Below is a small trained network, with its code and all its weights. Each question gives an input and a target symbol and asks what happens when units are switched off, that is, made to give their printed mean instead of their output.

import numpy as np


def w(rows, s, z=0):
    codes = np.array(rows[::2]) - 128.0
    scale = np.full(codes.shape[1], s)
    scale[-1] = z or s
    return codes * scale


def softmax(a):
    e = np.exp(a - a.max(-1, keepdims=True))
    return e / e.sum(-1, keepdims=True)


def log_softmax(a):
    a = a - a.max(-1, keepdims=True)
    return a - np.log(np.exp(a).sum(-1, keepdims=True))


def net(x, mask):
    ids = ['Γαζηθλμ'.index(c) for c in x.split()]
    T = len(ids)
    res = E[ids] + P[:T]
    u = 0
    for l in range(3):
        r = res
        for j in range(2):
            rows = slice(3 * j, 3 * j + 3)
            q, k, v = (r @ M[l][rows].T for M in (Q, K, V))
            z = softmax(np.where(np.tri(T) > 0, q @ k.T / 3**0.5, -1e9)) @ v
            o = O[l][rows]
            res = res + np.where(mask[u + j], z, o[:, -1]) @ o[:, :-1]
        u += 2
    return log_softmax(res[-1] @ U[:, :-1].T + U[:, -1])


Q, K, V, O = {}, {}, {}, {}
E = w([
[82,189,56,188],'Γ',
[219,126,222,193],'α',
[135,71,69,137],'ζ',
[150,183,111,145],'η',
[171,109,97,254],'θ',
[143,141,122,184],'λ',
[156,137,218,75],'μ',
],0.016)
P = w([
[106,119,167,86],'0',
[149,131,95,89],'1',
[58,106,132,96],'2',
[162,146,62,81],'3',
[70,104,105,114],'4',
[175,148,38,85],'5',
[72,113,95,123],'6',
[189,151,48,94],'7',
[79,120,75,130],'8',
[196,157,7,94],'9',
],0.011)
Q[0] = w([
[199,99,78,97],'0.h0',
[68,36,100,74],'0.h0',
[84,172,148,111],'0.h0',
[57,91,136,32],'0.h1',
[253,113,64,219],'0.h1',
[150,140,111,223],'0.h1',
],0.012)
K[0] = w([
[102,200,55,41],'0.h0',
[128,54,125,112],'0.h0',
[148,110,95,173],'0.h0',
[88,172,191,203],'0.h1',
[200,73,1,58],'0.h1',
[171,39,146,63],'0.h1',
],0.012)
V[0] = w([
[103,117,128,2],'0.h0',
[140,194,135,107],'0.h0',
[24,55,97,215],'0.h0',
[103,55,136,165],'0.h1',
[226,107,30,59],'0.h1',
[109,139,191,227],'0.h1',
],0.0071)
O[0] = w([
[71,176,169,191,117],'0.h0',
[206,148,1,64,122],'0.h0',
[124,157,108,188,159],'0.h0',
[148,99,92,173,140],'0.h1',
[94,99,23,71,255],'0.h1',
[127,122,177,156,51],'0.h1',
],0.0067,0.007)
Q[1] = w([
[122,53,1,153],'1.h0',
[111,97,162,142],'1.h0',
[85,126,171,104],'1.h0',
[84,152,28,6],'1.h1',
[49,147,198,128],'1.h1',
[125,185,144,47],'1.h1',
],0.0061)
K[1] = w([
[161,183,121,113],'1.h0',
[153,118,171,125],'1.h0',
[161,69,184,113],'1.h0',
[135,134,67,96],'1.h1',
[96,132,252,78],'1.h1',
[1,87,16,183],'1.h1',
],0.0075)
V[1] = w([
[71,80,92,176],'1.h0',
[53,170,145,216],'1.h0',
[129,34,254,72],'1.h0',
[201,98,96,154],'1.h1',
[79,87,113,80],'1.h1',
[107,37,29,18],'1.h1',
],0.0066)
O[1] = w([
[220,25,146,98,156],'1.h0',
[63,11,124,194,113],'1.h0',
[249,103,217,227,19],'1.h0',
[204,84,49,238,164],'1.h1',
[88,124,229,81,152],'1.h1',
[166,2,234,173,255],'1.h1',
],0.0046,0.011)
Q[2] = w([
[168,75,20,58],'2.h0',
[208,189,108,59],'2.h0',
[60,103,112,133],'2.h0',
[136,144,15,255],'2.h1',
[71,142,202,104],'2.h1',
[97,130,139,220],'2.h1',
],0.0085)
K[2] = w([
[197,128,46,92],'2.h0',
[105,148,65,112],'2.h0',
[118,124,127,49],'2.h0',
[99,113,55,161],'2.h1',
[104,148,185,96],'2.h1',
[244,174,42,217],'2.h1',
],0.011)
V[2] = w([
[230,164,137,56],'2.h0',
[112,196,44,109],'2.h0',
[108,113,153,206],'2.h0',
[156,52,99,217],'2.h1',
[136,200,43,203],'2.h1',
[254,144,80,90],'2.h1',
],0.0091)
O[2] = w([
[148,166,255,34,119],'2.h0',
[76,218,171,233,245],'2.h0',
[190,79,39,157,37],'2.h0',
[175,121,142,84,253],'2.h1',
[243,134,127,126,191],'2.h1',
[84,38,206,230,165],'2.h1',
],0.0069,0.0066)
U = w([
[75,161,80,154,53],'Γ',
[198,148,141,72,137],'α',
[106,74,82,35,180],'ζ',
[70,128,185,149,174],'η',
[160,107,129,171,6],'θ',
[161,152,109,83,169],'λ',
[169,186,121,1,185],'μ',
],0.0071,0.0023)

Each question gives the input, a string of symbols that net reads in full, and the target symbol t.
The units are the heads (3 rows each of Q, K, V and O). Each row of codes is followed by its name. A weight is (code - 128) times the scale printed after its matrix; where a second scale follows, it is the last column's (O and U).
mask holds one flag per head, layer by layer. A switched-off head (its flag False) gives its mean, the last column of its rows in O, instead of its output. The means were averaged over made-up inputs and are rounded, as every weight is.
A unit's drop is (log p(t) with every unit on - log p(t) with that unit switched off) / (log p(t) with every unit on - log p(t) with every unit switched off).
The circuit of an input: a set's keep is (log p(t) with only the set's units on - log p(t) with every unit switched off) / (log p(t) with every unit on - log p(t) with every unit switched off). Starting from all 6 units, units are removed one at a time, each time the one whose removal leaves the highest keep (on an exact tie, the one counted first), for as long as the keep stays at least 0.8.
circuit, biggest first: the units of the circuit, biggest drop first
most important unit: the unit with the biggest drop
which heads matter: for each layer, one digit per head in row order, 1 if its drop is at least 0.15 and else 0, layers parted by /
drop of u: that unit's drop, to one decimal
input Γ Γ η, target Γ: circuit, biggest first	2.h0, 1.h1, 1.h0
input μ μ Γ, target μ: circuit, biggest first	2.h0, 2.h1
input λ θ Γ θ λ θ η Γ ζ, target θ: most important unit	2.h1
input α θ η, target α: circuit, biggest first	1.h0, 0.h1, 1.h1, 2.h1
input ζ μ ζ ζ ζ ζ μ ζ α, target ζ: circuit, biggest first	2.h0, 1.h1, 0.h1
input Γ ζ Γ ζ λ, target ζ: circuit, biggest first	1.h1, 0.h1, 2.h0
input Γ μ θ ζ μ ζ α λ Γ, target ζ: which heads matter	01 / 01 / 10
input Γ λ ζ, target Γ: circuit, biggest first	1.h1, 2.h0, 0.h0, 0.h1
input λ Γ Γ Γ η, target Γ: circuit, biggest first	2.h0, 1.h0
input μ ζ Γ μ θ Γ ζ μ, target η: which heads matter	00 / 00 / 01
input ζ λ θ ζ λ ζ α, target ζ: which heads matter	01 / 01 / 10
input ζ ζ ζ λ θ, target ζ: drop of 2.h0	0.6
input ζ ζ θ ζ λ ζ Γ, target ζ: drop of 2.h0	0.4
input λ μ θ η α η ζ, target η: drop of 2.h0	0.5
input θ Γ ζ, target θ: most important unit	1.h1
